Here is a tiny trained network, its code and every weight. The questions are about switching its units off for an input and a class, where a switched-off unit gives its printed mean instead of its output.

import numpy as np


def w(rows, s, z=0):
    codes = np.array(rows[::2]) - 128.0
    scale = np.full(codes.shape[1], s)
    scale[-1] = z or s
    return codes * scale


def norm(h):
    return h / np.sqrt((h * h).mean(-1, keepdims=True) + 1e-5)


def f(y):
    return np.maximum(y, 0)


def log_softmax(a):
    a = a - a.max(-1, keepdims=True)
    return a - np.log(np.exp(a).sum(-1, keepdims=True))


def net(x, mask):
    res = np.array(x, float).reshape(1, 6) / 4 @ E
    u = 0
    for l in range(4):
        y = f(norm(res) @ A[l][:, :-1].T + A[l][:, -1])
        res = res + np.where(mask[u : u + 3], y, B[l][:, -1]) @ B[l][:, :-1]
        u += 3
    return log_softmax(norm(res)[-1] @ U[:, :-1].T + U[:, -1])


A, B = {}, {}
E = w([
[67,53,167,159,139,218,103,140,57],'x0',
[81,184,136,139,114,73,85,174,156],'x1',
[182,122,173,42,168,159,111,114,77],'x2',
[122,92,129,132,182,118,158,144,36],'x3',
[146,98,32,96,137,125,172,70,135],'x4',
[167,122,158,84,172,254,179,205,98],'x5',
],0.0044)
A[0] = w([
[31,79,179,85,140,253,106,51,160,145],'0.n0',
[50,121,113,208,136,98,101,102,62,9],'0.n1',
[127,191,246,64,96,98,45,129,143,52],'0.n2',
],0.0045,0.0015)
B[0] = w([
[206,190,165,153,97,143,136,228,110,253],'0.n0',
[121,100,138,217,96,157,84,29,182,205],'0.n1',
[117,110,1,188,59,39,186,115,230,224],'0.n2',
],0.0059,0.0033)
A[1] = w([
[141,171,82,140,161,103,52,108,254,173],'1.n0',
[224,138,89,159,117,156,126,117,224,1],'1.n1',
[207,160,67,96,103,28,109,120,191,137],'1.n2',
],0.0048,0.00043)
B[1] = w([
[140,169,192,122,29,164,196,191,190,238],'1.n0',
[44,161,76,76,1,132,181,169,17,218],'1.n1',
[36,144,79,21,167,106,186,141,28,254],'1.n2',
],0.0057,0.0051)
A[2] = w([
[44,195,49,159,115,254,136,108,158,252],'2.n0',
[143,215,201,137,187,200,131,226,85,203],'2.n1',
[104,134,136,186,207,129,34,99,184,3],'2.n2',
],0.004,0.0015)
B[2] = w([
[182,153,204,182,89,125,115,154,161,254],'2.n0',
[219,19,139,62,158,254,96,117,66,247],'2.n1',
[159,99,202,136,37,75,55,154,230,138],'2.n2',
],0.005,0.0041)
A[3] = w([
[101,131,162,123,191,83,136,104,187,5],'3.n0',
[178,148,77,66,94,11,79,226,149,105],'3.n1',
[119,152,191,173,165,138,96,161,254,64],'3.n2',
],0.005,0.0024)
B[3] = w([
[155,168,198,62,189,107,73,129,72,128],'3.n0',
[41,253,71,156,137,213,156,112,21,253],'3.n1',
[153,46,166,184,162,96,155,133,146,162],'3.n2',
],0.0064,0.0031)
U = w([
[191,81,194,97,234,10,78,100,209,5],'0',
[102,54,104,90,247,90,138,2,116,26],'1',
[52,201,134,110,53,73,203,188,111,251],'2',
[213,57,252,96,196,227,114,222,62,206],'3',
[67,93,227,241,69,34,82,92,218,160],'4',
],0.0046,0.0025)

Each question gives the input, the list of numbers given to net, and the class t.
The units are the neurons (one row each of A and B). Each row of codes is followed by its name. A weight is (code - 128) times the scale printed after its matrix; where a second scale follows, it is the last column's (A, B and U).
mask holds one flag per neuron, layer by layer. A switched-off neuron (its flag False) gives its mean, the last column of its row in B, instead of its output. The means were averaged over made-up inputs and are rounded, as every weight is.
A unit's drop is (log p(t) with every unit on - log p(t) with that unit switched off) / (log p(t) with every unit on - log p(t) with every unit switched off).
The circuit of an input: a set's keep is (log p(t) with only the set's units on - log p(t) with every unit switched off) / (log p(t) with every unit on - log p(t) with every unit switched off). Starting from all 12 units, units are removed one at a time, each time the one whose removal leaves the highest keep (on an exact tie, the one counted first), for as long as the keep stays at least 0.8.
circuit, biggest first: the units of the circuit, biggest drop first
unit that matters most: the unit with the biggest drop
top k neurons: the k neurons with the biggest drops, biggest first
k most important neurons of layer l: the k neurons of layer l with the biggest drops, biggest first
drop when u is switched off: that unit's drop, to one decimal
input [0,6,-4,2,6,8], class 3: circuit, biggest first => 0.n2; 1.n2; 2.n1
input [8,4,2,-2,5,-2], class 3: unit that matters most => 0.n0
input [-1,4,-2,2,6,7], class 3: circuit, biggest first => 0.n2; 1.n2; 2.n1
input [-2,5,7,7,5,1], class 1: circuit, biggest first => 1.n0; 0.n0
input [-4,5,-5,3,3,8], class 3: top 3 neurons => 0.n2; 2.n1; 1.n2
input [1,-6,-4,6,-1,-4], class 4: circuit, biggest first => 0.n1; 1.n2
input [7,-4,-7,4,6,0], class 4: 2 most important neurons of layer 2 => 2.n1; 2.n0
input [4,-1,-7,6,4,-4], class 4: top 2 neurons => 0.n1; 1.n2
input [-4,-6,4,6,-4,-7], class 1: drop when 0.n0 is switched off => 0.2
input [3,8,2,8,6,-1], class 1: drop when 3.n1 is switched off => -0.2
input [3,5,-3,-2,1,0], class 4: drop when 3.n2 is switched off => 0.1
input [6,4,-3,2,-3,-5], class 4: drop when 0.n2 is switched off => 0.0
